Below are the code and all the weights of a small trained network. Each question names an input and a target symbol and asks about switching units off, where a switched-off unit gives its printed mean instead of its output.

import numpy as np


def w(rows, s, z=0):
    codes = np.array(rows[::2]) - 128.0
    scale = np.full(codes.shape[1], s)
    scale[-1] = z or s
    return codes * scale


def f(y):
    return y / 2 * (1 + np.tanh(0.7978845608 * (y + 0.044715 * y**3)))


def softmax(a):
    e = np.exp(a - a.max(-1, keepdims=True))
    return e / e.sum(-1, keepdims=True)


def log_softmax(a):
    a = a - a.max(-1, keepdims=True)
    return a - np.log(np.exp(a).sum(-1, keepdims=True))


def net(x, mask):
    ids = ['ΓΞΣαδεζλπτφψω'.index(c) for c in x.split()]
    T = len(ids)
    res = E[ids] + P[:T]
    u = 0
    for l in range(2):
        r = res
        for j in range(2):
            rows = slice(2 * j, 2 * j + 2)
            q, k, v = (r @ M[l][rows].T for M in (Q, K, V))
            z = softmax(np.where(np.tri(T) > 0, q @ k.T / 2**0.5, -1e9)) @ v
            o = O[l][rows]
            res = res + np.where(mask[u + j], z, o[:, -1]) @ o[:, :-1]
        u += 2
        y = f(res @ A[l][:, :-1].T + A[l][:, -1])
        res = res + np.where(mask[u : u + 16], y, B[l][:, -1]) @ B[l][:, :-1]
        u += 16
    return log_softmax(res[-1] @ U[:, :-1].T + U[:, -1])


Q, K, V, O, A, B = {}, {}, {}, {}, {}, {}
E = w([
[62,135,135,81],'Γ',
[61,107,176,113],'Ξ',
[88,142,95,82],'Σ',
[83,130,119,69],'α',
[121,189,42,119],'δ',
[104,151,102,155],'ε',
[105,142,234,75],'ζ',
[153,202,149,20],'λ',
[50,63,148,202],'π',
[90,131,104,133],'τ',
[10,56,72,131],'φ',
[224,16,122,179],'ψ',
[99,244,197,166],'ω',
],0.014)
P = w([
[228,255,127,104],'0',
[163,197,163,61],'1',
[160,212,124,85],'2',
[142,175,122,83],'3',
[135,158,112,87],'4',
[111,126,120,83],'5',
[111,125,94,89],'6',
[105,128,68,99],'7',
[100,116,54,103],'8',
[87,110,89,82],'9',
[82,104,82,89],'10',
[105,113,37,97],'11',
[108,108,64,71],'12',
],0.0034)
Q[0] = w([
[90,103,95,70],'L0H0',
[148,255,128,144],'L0H0',
[38,120,38,26],'L0H1',
[251,109,143,174],'L0H1',
],0.0099)
K[0] = w([
[165,105,109,141],'L0H0',
[116,168,210,5],'L0H0',
[173,55,89,99],'L0H1',
[107,226,152,52],'L0H1',
],0.011)
V[0] = w([
[115,127,177,92],'L0H0',
[166,67,68,254],'L0H0',
[62,151,124,113],'L0H1',
[207,202,202,91],'L0H1',
],0.0078)
O[0] = w([
[27,141,201,122,141],'L0H0',
[152,61,95,174,59],'L0H0',
[148,123,254,195,165],'L0H1',
[137,76,162,12,3],'L0H1',
],0.0055,0.0042)
A[0] = w([
[82,77,106,150,223],'L0N0',
[183,174,69,158,178],'L0N1',
[137,147,47,90,122],'L0N2',
[84,149,172,177,203],'L0N3',
[79,69,84,210,158],'L0N4',
[132,140,99,60,241],'L0N5',
[97,166,100,167,216],'L0N6',
[109,174,143,173,146],'L0N7',
[148,9,81,133,212],'L0N8',
[141,181,141,69,253],'L0N9',
[86,212,143,142,187],'L0N10',
[182,178,98,184,205],'L0N11',
[108,104,114,181,199],'L0N12',
[61,125,64,155,183],'L0N13',
[204,94,131,170,176],'L0N14',
[120,107,193,134,104],'L0N15',
],0.011,0.0026)
B[0] = w([
[179,124,65,120,206],'L0N0',
[87,151,254,86,154],'L0N1',
[54,85,141,142,169],'L0N2',
[183,175,184,123,215],'L0N3',
[159,139,69,113,246],'L0N4',
[65,59,112,130,177],'L0N5',
[149,127,148,60,219],'L0N6',
[157,155,201,108,188],'L0N7',
[209,80,153,162,205],'L0N8',
[128,78,118,71,214],'L0N9',
[183,86,169,94,255],'L0N10',
[108,103,214,106,159],'L0N11',
[165,158,96,104,188],'L0N12',
[144,99,70,69,243],'L0N13',
[137,82,144,196,139],'L0N14',
[102,172,127,115,139],'L0N15',
],0.008,0.0071)
Q[1] = w([
[74,100,126,254],'L1H0',
[69,136,113,147],'L1H0',
[221,75,183,111],'L1H1',
[189,79,97,41],'L1H1',
],0.0074)
K[1] = w([
[42,94,121,99],'L1H0',
[78,103,104,139],'L1H0',
[252,2,111,187],'L1H1',
[199,108,134,112],'L1H1',
],0.0077)
V[1] = w([
[118,120,34,126],'L1H0',
[209,119,121,136],'L1H0',
[114,198,38,2],'L1H1',
[148,140,151,133],'L1H1',
],0.0087)
O[1] = w([
[94,13,149,199,57],'L1H0',
[254,87,74,114,254],'L1H0',
[171,36,217,83,122],'L1H1',
[179,202,198,111,144],'L1H1',
],0.0058,0.0086)
A[1] = w([
[87,213,163,158,152],'L1N0',
[214,203,96,213,210],'L1N1',
[134,64,78,148,83],'L1N2',
[149,106,232,161,186],'L1N3',
[111,71,81,73,146],'L1N4',
[163,39,192,143,255],'L1N5',
[154,137,104,87,211],'L1N6',
[191,125,78,79,224],'L1N7',
[183,127,99,146,109],'L1N8',
[2,131,101,127,247],'L1N9',
[157,123,120,104,130],'L1N10',
[92,75,160,98,211],'L1N11',
[95,162,189,127,87],'L1N12',
[86,211,157,107,146],'L1N13',
[62,197,122,114,222],'L1N14',
[105,243,195,178,202],'L1N15',
],0.0083,0.0036)
B[1] = w([
[66,117,142,176,141],'L1N0',
[109,169,227,165,209],'L1N1',
[131,187,89,170,171],'L1N2',
[167,121,9,129,169],'L1N3',
[100,100,165,148,193],'L1N4',
[155,82,64,167,200],'L1N5',
[129,117,179,130,202],'L1N6',
[127,137,160,131,255],'L1N7',
[140,167,138,108,175],'L1N8',
[1,124,59,172,134],'L1N9',
[117,138,145,124,169],'L1N10',
[86,88,105,187,171],'L1N11',
[101,165,72,104,149],'L1N12',
[88,141,90,117,161],'L1N13',
[56,166,33,98,143],'L1N14',
[46,119,166,160,161],'L1N15',
],0.0072,0.016)
U = w([
[75,105,128,173,104],'Γ',
[132,142,111,115,207],'Ξ',
[50,115,104,156,179],'Σ',
[65,100,109,194,96],'α',
[91,71,231,98,109],'δ',
[182,227,171,14,147],'ε',
[89,169,112,127,160],'ζ',
[119,171,31,30,53],'λ',
[159,222,90,118,1],'π',
[255,99,29,104,120],'τ',
[118,154,26,206,138],'φ',
[168,124,229,171,178],'ψ',
[65,184,164,139,30],'ω',
],0.0061,0.0055)

Each question gives the input, a string of symbols that net reads in full, and the target symbol t.
The units are the heads (2 rows each of Q, K, V and O) and the neurons (one row each of A and B). Each row of codes is followed by its name. A weight is (code - 128) times the scale printed after its matrix; where a second scale follows, it is the last column's (O, A, B and U).
mask holds one flag per unit, layer by layer, with each layer's heads first. A switched-off unit (its flag False) gives its mean, the last column of its rows in O or B, instead of its output. The means were averaged over made-up inputs and are rounded, as every weight is.
A unit's drop is (log p(t) with every unit on - log p(t) with that unit switched off) / (log p(t) with every unit on - log p(t) with every unit switched off).
The circuit of an input: a set's keep is (log p(t) with only the set's units on - log p(t) with every unit switched off) / (log p(t) with every unit on - log p(t) with every unit switched off). Starting from the 12 units with the biggest drops (on a tie, the unit counted first), units are removed one at a time, each time the one whose removal leaves the highest keep (on an exact tie, the one counted first), for as long as the keep stays at least 0.8.
circuit, biggest first: the units of the circuit, biggest drop first
top k neurons: the k neurons with the biggest drops, biggest first
top k neurons in layer l: the k neurons of layer l with the biggest drops, biggest first
which heads matter: for each layer, one digit per head in row order, 1 if its drop is at least 0.15 and else 0, layers parted by /
input φ π Σ α ψ Ξ π α ψ π, target φ: circuit, biggest first => [L1H1; L0H0; L0N14]
input τ φ ζ Σ ψ τ Σ π τ φ τ, target τ: which heads matter => 11 / 11
input ω π ε φ ω δ Σ α δ δ Γ ω ω, target ε: circuit, biggest first => [L1H0; L0N3; L0N7]
input Ξ ζ λ λ ω φ ω λ α λ, target δ: circuit, biggest first => [L1H1; L0N9; L0N5; L1N11]
input τ ζ α Ξ τ ω λ δ ω, target ε: which heads matter => 10 / 10
input Σ Ξ δ π ζ φ ω φ Σ λ, target τ: which heads matter => 01 / 01
input τ δ φ ψ ω π α λ, target λ: circuit, biggest first => [L1H1; L0N14; L0N8; L1N14]
input δ π ζ δ ζ φ δ Γ ω ω φ φ Ξ, target τ: top 3 neurons => [L0N4; L0N0; L0N12]
input δ α λ φ φ α λ ψ λ Σ π λ, target λ: circuit, biggest first => [L1H1; L0N8; L0N14; L1N14]
input ψ Γ π, target π: which heads matter => 10 / 01
input δ ζ λ ψ ε ψ Γ Ξ, target φ: circuit, biggest first => [L0H0; L1H1; L0N14]
input π α ζ α π φ τ Γ, target τ: top neuron => [L1N1]
input Γ π α ψ φ λ Ξ λ δ δ Σ Σ, target Σ: which heads matter => 01 / 00
input δ δ Γ δ ω φ α φ ψ, target ψ: which heads matter => 00 / 01
input ε α λ φ Ξ δ φ δ φ φ Σ, target τ: which heads matter => 01 / 11
input Σ ζ ω δ φ φ π, target τ: top 2 neurons => [L0N13; L0N4]
input φ φ ω Σ φ ω δ, target ε: which heads matter => 00 / 10
input φ α δ Σ ω λ λ φ δ ζ, target τ: top 4 neurons in layer 0 => [L0N4; L0N12; L0N0; L0N9]
input α ψ ω, target ω: top 4 neurons => [L0N13; L0N14; L1N15; L1N0]
input φ φ φ δ, target τ: which heads matter => 01 / 11
input Ξ ω λ Σ δ Σ φ ω ω α, target ε: top neuron => [L0N10]
input Ξ δ φ ψ Σ Σ ω φ Σ ω, target ω: which heads matter => 00 / 01
input ψ φ ζ Γ δ Ξ φ, target φ: which heads matter => 11 / 01
input δ λ φ ω δ, target ε: top 3 neurons in layer 0 => [L0N10; L0N3; L0N7]
input δ ω φ Γ φ Γ Ξ ω φ Σ ω ε, target ε: top 3 neurons in layer 0 => [L0N3; L0N10; L0N7]
input ζ φ ζ, target τ: which heads matter => 01 / 01
input Σ φ δ λ, target τ: which heads matter => 01 / 11
input λ δ Ξ ω Γ Γ φ Γ, target τ: which heads matter => 01 / 01
